Known rows, with every way that one mark hangs from another:
W{F{P} L{R{T}}}: [-456  150  227 -321 -119  191 -100 -181  358  456   -1  107  -50  242
 -115  -65 -113  270  -40 -333  195  595 -246  410 -167  100  391    7
  286  -28  229 -515    0  -88  354 -185 -501  156  364  -53   86 -174
 -157 -662 -175  -86  162   82    7]
R{L Q W{F{A}}}: [  -1   41  302 -110  136  499   71 -181   59  125  453   42 -163  317
  279   52   85  599   28 -363  400  412 -681  245 -365 -259  385   84
   30 -206  422  -52 -271  180   45 -139 -210 -166  348  -58  291 -353
 -264 -413  -20  180  776  351  -25]
H{D{X} K}: [ -55  236   58 -455  157  236  169  387  444   89  567   24  127  138
  129  349  319 -548 -122  290 -290   53 -513 -155  474 -355  425  -63
  275 -125  -36  -33 -202  115   17  -15 -343 -399  -54 -228   25 -284
  229 -291   35 -105 -323 -157  -15]
R{L{A{P{D}}} Q W{F{V}}}: [ -99  126  214 -353  316  156  392   -9  171  146  466  198 -146  142
  352 -183  501  398 -101 -169  218  277 -589  -12 -835 -206  331  -41
  -58   39  411 -117 -293   67   87 -244  127 -524  650   32  -37 -409
 -426 -240  109  122  752  447  301]
J{H{B K X} Q}: [-151  403 -277 -116  -27  227  -60  -73  353  230  728   90  315  -77
  -61  413  -95 -140 -333  715 -291   94 -540 -456  575 -151  539 -179
  418 -407  249  -25  316  -30 -370  264   22 -184 -109 -381 -124   -4
   78   36  174  -61 -366 -404 -137]
B{K{S{V}}}: [-358 -142 -104  -94  -24  233  390  497 -178  359   -3  287  110   18
   29 -123  204 -302  152  -23 -293  186  119  -85   22   39  262  -31
   20 -549  250  110  -59   44   65 -136  -86   80  441   21    0    2
 -126 -356  -47  180 -273   53  -95]
F{H{B K X} P}: [-359  190 -127 -198 -167 -211 -126  229  303  234  310  -22  297 -139
  200  421  232 -516 -306  662 -367  112 -108 -410  565 -259  479 -110
  -22 -274  -66 -273  425 -206  -10   90  105  196 -197  144 -122 -258
  412 -392  -28  161 -591  -11   21]
V{F{X{K{B}}} S}: [-179 -102  387  214  255  109  795  117  505  312  587 -489   18  256
   49  404 -298 -194   14 -125 -530   14  209  823  219  109  -43  186
    0  -98 -316  -18  170 -108  195  275   45  158   -9   10 -282   17
 -210 -243  -66  169    4 -114   31]
L{R W{F{P{D}}}}: [-481 -252  490 -126  412  481   -6  -40  347  324 -178 -177   20   26
  238  253  226 -203   67 -428  113  585 -241  283   36  -10  534  169
  116  321  209  140 -221  157  399   90 -423 -233  255  -71  -96 -355
  -12 -343  207  454  270  -19   38]
F{H P V X{K}}: [-773  -83  -38 -388 -420 -469  -34   79 -346 -108  397  -28  130 -173
  293   93  187 -106 -202  468 -847  209  265 -227   64 -340  419  323
  -51 -165  -15 -294  -29 -283  230  -88  120  605 -322  417 -125 -241
   -8 -533 -187 -182 -321  219  -23]
V{F{A H P}}: [-777 -279  -15  254 -144  143  -64  193   35  307  128  -90   41  153
  411  297 -385 -106   13 -440 -424   67  -22 -335  454  -56  447  637
 -275 -233   55 -154  -10   36  254   61  306  402 -365  133 -195 -315
   14 -233 -269  171   60  306   36]
J{H{B} Q}: [-482  289 -173  249   91  244  130  -81   92  217  551  129  120  142
   91  293 -307  202  -73  279 -185  134 -482 -420  357  -48  676  164
  297 -590  157  -73  128  -28 -311  216   78  126  -77 -435  161   11
  -12   14 -202 -297 -176 -273  -47]
K{S{B F{A X} V}}: [-173 -174 -140  -19   20   27  464  454  -65  774   40  -34 -299 -549
  109  112 -546  239 -216 -145  136  123  102 -379 -130  261  118  510
 -431 -246  451 -200  260  -34  616   -9   65  107  580  363   64    9
 -163 -214   15  112  227  -99  143]
F{H{X{J R}} P V}: [-600   38   -9   35 -431 -319   11   33   39 -161  174 -216  471  -82
  -63   89  388   60   30  526 -501  -57  453 -397   50 -220  367  298
 -169   14  317 -144 -181 -240  148  270   49  472 -286  343  -99 -292
  -61 -282 -258   -3   67   -3 -244]
B{K{S{F{H P V X}}}}: [-744 -245 -330 -303 -571 -251  177  245 -304  188  208  -37   24 -332
  188 -168   37  122  -86  -58 -623  177  360 -118 -232   52  289  287
 -235 -437  229 -114  155 -404  304  -73  112  402  163  348 -394  -49
  -71 -526 -244   81 -371  236  -34]
X{J{Q} R}: [-331  138  166  303  286  470   57  -84  116   -9  181   40  372  195
 -194  -23   -7  290  335   84   45  -95  153  -18   34   80  585  229
   62 -284  255  429 -474  302 -129  208 -249   67  -12 -175   87 -407
 -254    9   86 -109  566 -376 -645]
J{H{B D{X} K{S}} Q}: [   2  518 -380 -294  -99  -83  223  286  407  117  918  -93   36  -10
   13  284  132 -268 -275  455 -306  -52 -613 -489  311  -80  721 -106
  552 -459  161 -142  245 -431 -334  321 -119 -248  151 -491  -31 -104
  269  -69  -74 -207 -538 -240  -39]
F{A{L{R}} H P{D{X}} V}: [-526 -522 -141 -608    9 -200  430  154  -61   -9  700   66 -279 -221
  408  237  346 -186  -41  418 -502   54 -128 -542 -226 -235  621  910
  274   85  175 -594  -38 -569  648   36  163  140   59  582 -339 -369
 -155 -515 -533 -264   23  634  417]
J{H{B D K X{R}} Q}: [ 221  507 -229  -47   15  212  -45  168  632   85  742 -119  311   62
 -282  329  217 -169  -86  655   30   21 -675 -433  393  -89  787 -373
  182 -117  383   99   94 -192 -276  372  -53 -425 -141 -391 -196 -128
  301  107  223 -186 -383 -418 -235]
L{A{P} R}: [-438  -43  136  -50  458  254  127  -41  158  560  -84  427   59  135
   20   -3   17 -312  127 -268  270    8 -106  -24   36  311  413  273
   85   30  202  -77  -22  183  350 -209    2  -66  745  -76 -326 -596
 -254    0  122  306  442   27  -35]
V{F{A{L} H{K{B} X}} S}: [  49 -350  -72   68  124  157  772  183  751  341  917 -302  -57  195
   20  624 -188 -423 -147   -2 -424   39  110  308  368  -51  138  424
   50 -262  -36 -430  514 -221  163  354  328   28  -55  302 -437 -117
  -88 -280 -332  315  -10  286   39]
L{R{Q T} W{F}}: [-201   16  475   34  280  588   16 -338  245  437    0  110   54  249
  -32  120 -174  198    2 -395  404  662 -247  699 -157  -67  364   45
  303  230  452  171  -62  612  275 -158 -621 -365  474 -183  245 -322
 -163 -348  205  360  740 -191 -381]
T{J{H{K X} Q}}: [-393  368 -252 -151 -234  552 -266 -350   90  332  437   88  654  -32
   40  124  106  -31 -295  439 -436  263 -167 -374  252 -249  419  123
  447 -496  380  240 -320  240 -368  346   72 -287 -231 -419  -99 -142
 -175  240   95   51   66 -350 -359]
F{V{S} X{H{B} K R}}: [  60  106  306   99   72 -481  523  -31  387 -123  373 -406   25  409
 -207  286  282   85  300  492 -299  265  209  545 -208  -48  500   78
  -11  -52  216   26  109 -272  114  310  222  459 -151  234 -294   -8
  170 -473 -124   88  -81  -38 -168]
R{Q T{J{H}} W{F L}}: [-239  484  284  -47 -282  373 -234 -564  159  439  147   12  225  468
   37  -72   45  907 -194 -253   15  826 -358  434 -731 -428  512  -13
  391 -459  573  -11 -439  330 -286  -20 -307 -249    5 -460  462  -97
 -183 -176 -205 -111  830  174 -246]
K{B S{F{H X{R}} V}}: [-309  -14   46  194 -357  -74  757  438  -72  323  224 -234  -66 -289
 -192  255 -108  458  -38    1  171  -26  439  129 -288  235  262  453
 -346 -263  303  -53  426 -172  321  380 -117  354  339  460   76   96
 -139 -384 -375 -127  -28   85   82]
R{L Q W{F{H{X{K}}}}}: [ 122  126  353 -274 -323  182    4 -265   -3  -25  641 -186  321  511
  135  236  447  511 -215  -49  182  513 -575  327 -411 -413  293 -354
  100 -107  319   80 -105   28 -104   14 -295 -166   79 -117   -8 -275
   94 -620  183  181  492  302   72]
F{A P V{S}}: [-419 -322 -169   78  137  -19  280  132   97  191  297   96 -302 -198
  213  -85  -85 -311  155  193 -472 -137  183 -353  145  113  298  491
  -83 -242  197 -661  -85 -319  442 -127  401  458   54  385   74 -333
 -335 -121 -437  201   53  144   62]
A{P{D F{H V X{J K}}}}: [-650   82  189 -291  229 -646  325   78  116  -55  117 -403  315 -104
  454  177  327  116  -58  170 -824   23  222 -253 -148 -239  451  334
 -134  -92   94  241 -347  -29   62   46  315  -77 -470   25 -326 -149
  -56 -243  199 -386  -44  372   47]
R{L{A} Q W{F{H}}}: [-127  -82  234  -12 -176  304   59  -53 -122  167  519  141  -27  460
  191   27  285  525  -88 -410  367  454 -556  159 -636 -334  456   37
  -23 -230  354 -142 -122  197 -153  -19  -13  -41  471   22  135 -402
  -68 -469 -138  239  890  434  172]
J{H{B D{X{K{S}}}} Q}: [  79  416 -194 -144 -119 -157  322  194  262    5  819 -177   77  157
   84  247  125  -61 -173  291 -326  -67 -562 -400  204    2  698 -121
  535 -468  100  -25   85 -496 -158  331  -92 -143   60 -578 -101  -79
  320  -37  -93 -310 -350 -257   -9]
W{F{A{L{R} P} X{H}}}: [-509   32   14 -636  135   13  204 -450  601  291  154 -160  -85  198
  185  330  -85  429  -36 -379  -43  409 -336  396  -41  -40  437  699
  329  -21  234 -156  109  -22  410  177  -99   84  272  180 -416 -510
 -218 -370   20    8  349  330 -182]
W{F{H{B D} V}}: [-619  260  -61  221  -92 -331  409  271  573  -37  392 -219   -3  299
  172  436  183  341  -25 -321 -175  579 -203 -233  217 -449  677  109
 -279 -364  279 -386   63  -28  -68  299   47  198 -270 -102  450  180
  278 -636 -355 -273 -353  -38  207]
B{K{S{F V}}}: [-368 -259 -158  -89 -128  290  325  435 -227  443 -116  228  129 -117
  -24  -84   -2  -48   91 -281 -142  201  115 -114  -85  150  208   -8
 -237 -481  361  203  -20  145  236 -168   -1  -31  443  -32 -231   58
 -124 -403   12  226 -178  -15   -6]
H{B X{J{Q} K{S{F V}}}}: [ 275  227   20  -24    3 -109  319  191  245  190  155 -165  424 -328
 -222  262   45   50 -232  283 -159 -104  148 -283  138  131  115 -229
  -62 -296  356  279   72   25   50  207   16 -168  330 -354 -199  -43
  -20 -156  435  185  137 -592 -362]
X{J{H} K{B} R{L Q W}}: [ 288   94  445  157  297  -37  273  -72 -200 -306  260 -196  405  441
 -104  -27  465  447  290  208  164  250   56  625 -682 -278  721 -389
   82 -180  219  660 -401  104 -150  182  -53 -122  425 -331 -135 -322
 -229 -183 -122 -106  813  241 -570]
P{F{H{B D K} V}}: [-381  217  -18  156  102 -327  248  439  486   25  469 -174   32   48
  174  473  200 -173  -50   58 -307  344  -75 -395  463 -482  757  -11
 -354 -316  239 -126   32   28 -198   27  313  -81 -398 -113  181  282
  360 -626 -212 -233 -618  265   83]
P{D{X{H{B} J K}} F}: [  16    3  514  -33  399 -347  450  195  480 -115   43 -600  347  299
  438  544  381  129  105  144 -583   38 -147   48   71 -355  606   25
  261 -200  -73  697 -377  213  -36  473  242 -375 -451 -449 -391  103
  451 -329  111 -244  157  135   74]
X{H{D} R}: [ 122  171  235  268   56  244  212  244  482  -12   69 -244  259  746
 -153  262  346  155  393 -106  234  185 -342  108   31 -106  715  -12
  -96  -88  285  288 -354  176  -26  315  -92  -75 -230 -214    7 -298
  416 -167 -191 -185   48   77 -357]
H{B{K} D X}: [ 219  232   53  -29  186   79  433  513  717  171  330 -128  190   51
   98  299  369 -375   37  332 -259  177 -473  -78  413 -209  310 -363
 -114 -278   65   57  -23 -185  103   63  -55 -387   94 -246  -58   23
  342 -157   74  -84 -488 -299  -97]
T{R{L{W{F}} Q}}: [-192   94  346 -100  348  514  -96 -361  -41  189  373  -20   17  348
  311  189  226  366   74 -334  281  742 -486  438 -410 -185  336  197
   99 -198  507   75 -110  124  111  119 -426 -126  413  -13  -46 -320
 -276 -455 -172  502  579   27 -244]
F{P V X{H K{S} R{T}}}: [ -30  164  142 -293 -381 -462  184    4   35  -14   18 -160   58  161
   -5 -287  296   88   76  413 -392   30  483  345 -348   56  404  -30
  204  -29  242   -7   14 -265  356  -26 -104  350 -108  267 -230 -253
  193 -414 -199  -57  -88  278 -574]
B{K{S{F}}}: [-348 -197 -116   11  -45  304  293  244  -38  347   22  107   87   76
   99 -114  -58   88  125 -476 -125  173  110  103    0  225  312  -40
 -108 -614  230  219   16   30  173  -72  -89  -18  284 -166 -298   10
   33 -359  -66  231 -161   15 -190]
K{S{B F{A X{J R}}}}: [ -96  -94   19  230  204  -85  357  212  179  493  -55 -343 -154 -283
   39  -34 -446  532   80 -382  255   21  402    8 -256  383  383  481
 -397 -253  426  126   67  -96  520  278  -64  172  420  222 -131 -182
  -30 -115    5  165  595 -160 -379]
H{B K{S{F}}}: [-106  259  -43   46  299   37  274  307  406  392  166   16  -41   -5
   25  276  -92 -149 -112 -194  180  175  -26  -27  379  117  484 -171
 -126 -518  173  -45  424   63  -61   49  -63  -68  235 -296  -32   61
  298 -497    9  326 -457 -135 -192]

Rows:
[-447   84  175  -47  223 -372  113   96  207  335   38   50   17  -29
  399  178    2 -137  -95 -110 -251    1   26 -127  176   35  568  234
 -111 -323  -39   80  168   31  154  -67  438   98   37   67 -484 -275
  210 -161  147   93  118  239   71] -> L{A{P{F{H{B} X{K}}}}}
[-166   57   51  350  122  238  838  279  293  346  251 -108 -132  -76
   72  182 -278  356  -62 -411  180  -72  311  245  117  324  212  137
  -97 -599   57  -63  345  -44  225  252 -161   31  399 -111  175  129
 -107 -224 -434  -21  -62  -15 -156] -> K{B S{F}}
[-246  244  301   62   63  356  172 -322  296  279  324  180  -33  263
  130   18  -50  654 -104  -91   26  374 -151  356 -313 -404  323 -175
  128 -178  436  -56 -159  521   19 -323 -445 -318    2 -181  654 -114
 -174 -356   -9  -61  605   71 -212] -> R{Q T W{F{V}}}
[ 203   49  620   30  263  497  414   61  -69  276   23  252  -34  459
  303  -70    5 -323   11    2  181  520 -320  386  -51 -133   17  110
  267 -210  153 -185 -184  356  150 -513 -464 -139  134 -210  411 -168
   39 -380 -432   76  261  135 -343] -> R{L{W} T}
[-136  157  126  -69  326  400   34 -209 -243  231  585  125   81  394
  222   78  195  323  147   61  215  311 -489  157 -401  -94  277  172
   75 -324  367 -108 -101  -51   58   56 -245  -22  401  -27  -16 -308
 -307 -391 -344  114  325  113 -166] -> T{R{L Q}}
[-398 -190 -198   51  623  -64  498  250  233  567   -2  154 -226 -430
  513  105 -465  280  -99 -143   40  238    1 -671 -155  160  465  382
 -634 -221  400  -30   28  129  797 -284  467 -352  211  218 -186  -75
 -198  -13   67 -168  229   17  306] -> S{B F{A{P{D}} V}}
[-403   21   66 -257 -182 -136  346  -60  453   83  648 -217 -501  -10
  -86  133 -173  531  -32 -194 -348  511 -198  255 -201  -16  231  671
  121 -265  488 -856    9 -422  198  203  -27  578   68  474  131   74
 -493 -521 -313  -15  259   67  204] -> W{F{A V{S} X} L}
[ 227  263  -90  -31  202   42  330  403  657   21  388 -154  402 -166
  -18  188  312 -221   14  478 -471   42 -281 -209  238 -223  337 -287
  -48 -356  122  297 -258  -91  -94  139   16 -439  215 -376  -44 -184
   55   64  253 -212  -70 -554 -468] -> H{B{K} D X{J{Q}}}
[-236 -458 -138  252  325  251  496  193  188  724  135   -4   37   26
   91   49 -417  -58  111 -172  -48  352  136  161 -180  249  245  -94
 -421 -439   35   59  158   28  492 -145  270  -77  414   67 -347    4
   12 -264  -21  235   97 -243  261] -> V{S{B{K} F}}
[-290 -155   61  -48  563 -181  795  262  519  587  373  -24 -222 -218
  459   30   18 -264  -76  172 -303 -222   31 -370 -230  216  275  314
  -24  -50   22 -167   26 -204  532  -17  523 -393  369  268 -458 -109
 -131   74    4   73  333  139  702] -> L{A{P{D{X} F{V{S{B}}}}}}
[-110 -403   25  289  630  361  811  155  669  722  595 -181 -289  286
  205  342 -623 -248   32 -402 -113  205    4  201  196  156  158  511
 -175 -240  -83 -371  211 -143  469   58  315   -9  272  160 -277  -84
 -158 -229 -271  296  298   96  138] -> V{F{A{L}} S{B}}
[-739  -36  -87  212 -197 -187  243  393  183  352  132 -202  136  177
  329  190  -91 -273   12 -334 -511  203  192  -27  285   28  449  141
 -259 -458 -121   10  333 -345   60  109  241  378   10   -9 -358  -19
  238 -513 -248  295 -527  240   29] -> V{F{H{B{K{S}}} P}}
[-277  -62  -41  131   30  -31  697  487  226  412  363  -58 -194  159
   87  416 -140 -156  -58 -342 -114  149   14 -256  234  -12  307  611
 -123 -410  248 -392  353 -199   79  174  172  298  222  109   22   62
   11 -534 -402  194 -196  348   56] -> K{S{V{F{A{L} H{B}}}}}
[ -45 -489  -22  -84    6    4  302  137  215  373  147 -468 -164  -89
  223  185 -153  115   66   33 -356 -157 -251  -58 -310  235  217  545
 -164  -22  119 -275  -39 -218  466  256  459  123 -140  253 -406 -419
   42  -15 -169   63  246  177  265] -> V{S{F{A P{D} X{H}}}}
[ -61  258  596  -14   21  402   71 -227  488  404   73  103 -131  537
   56  136  -34  490  -68 -366  151  654 -308  525 -203 -229  362 -141
  266 -419  311 -284 -139  267  -24 -356 -710  -65 -120 -301  575  -44
   91 -497 -173  -88  431  206 -116] -> R{T W{F L}}
[-292 -322   14  -33  424  275  123  398   77  247   38   82 -195 -149
  546   -3   54 -212  130   55 -267 -158 -296 -542  170   38  557  377
  -29 -239   46 -192 -297  -26  388   -4  207  -55 -165  131   37 -426
    9   50 -142 -110   74  239   82] -> F{A P{D}}
[ 230   37  506  -48  259  132  -18   65  101 -231 -245 -161  477  609
 -118  157  541 -227  320   66  132  647    2  492 -212 -334  585   23
   68  -45  384  633 -436  493 -245  124  -97  -14  144 -162 -259 -463
  114 -420  -54  410  507  144 -851] -> X{H{K} J R{L{W}}}
[-140   57 -257  134  157 -219  162   64 -110  214  256  -91  389   95
   50  -85 -158  132 -119   -4 -368  168  301 -268  -95   72  646 -210
  261 -668  186  324  -95  -33 -174  265   83   50  326 -512 -101 -178
   13   41  134  -88  302 -276 -538] -> X{J{H Q} K{S{B}}}
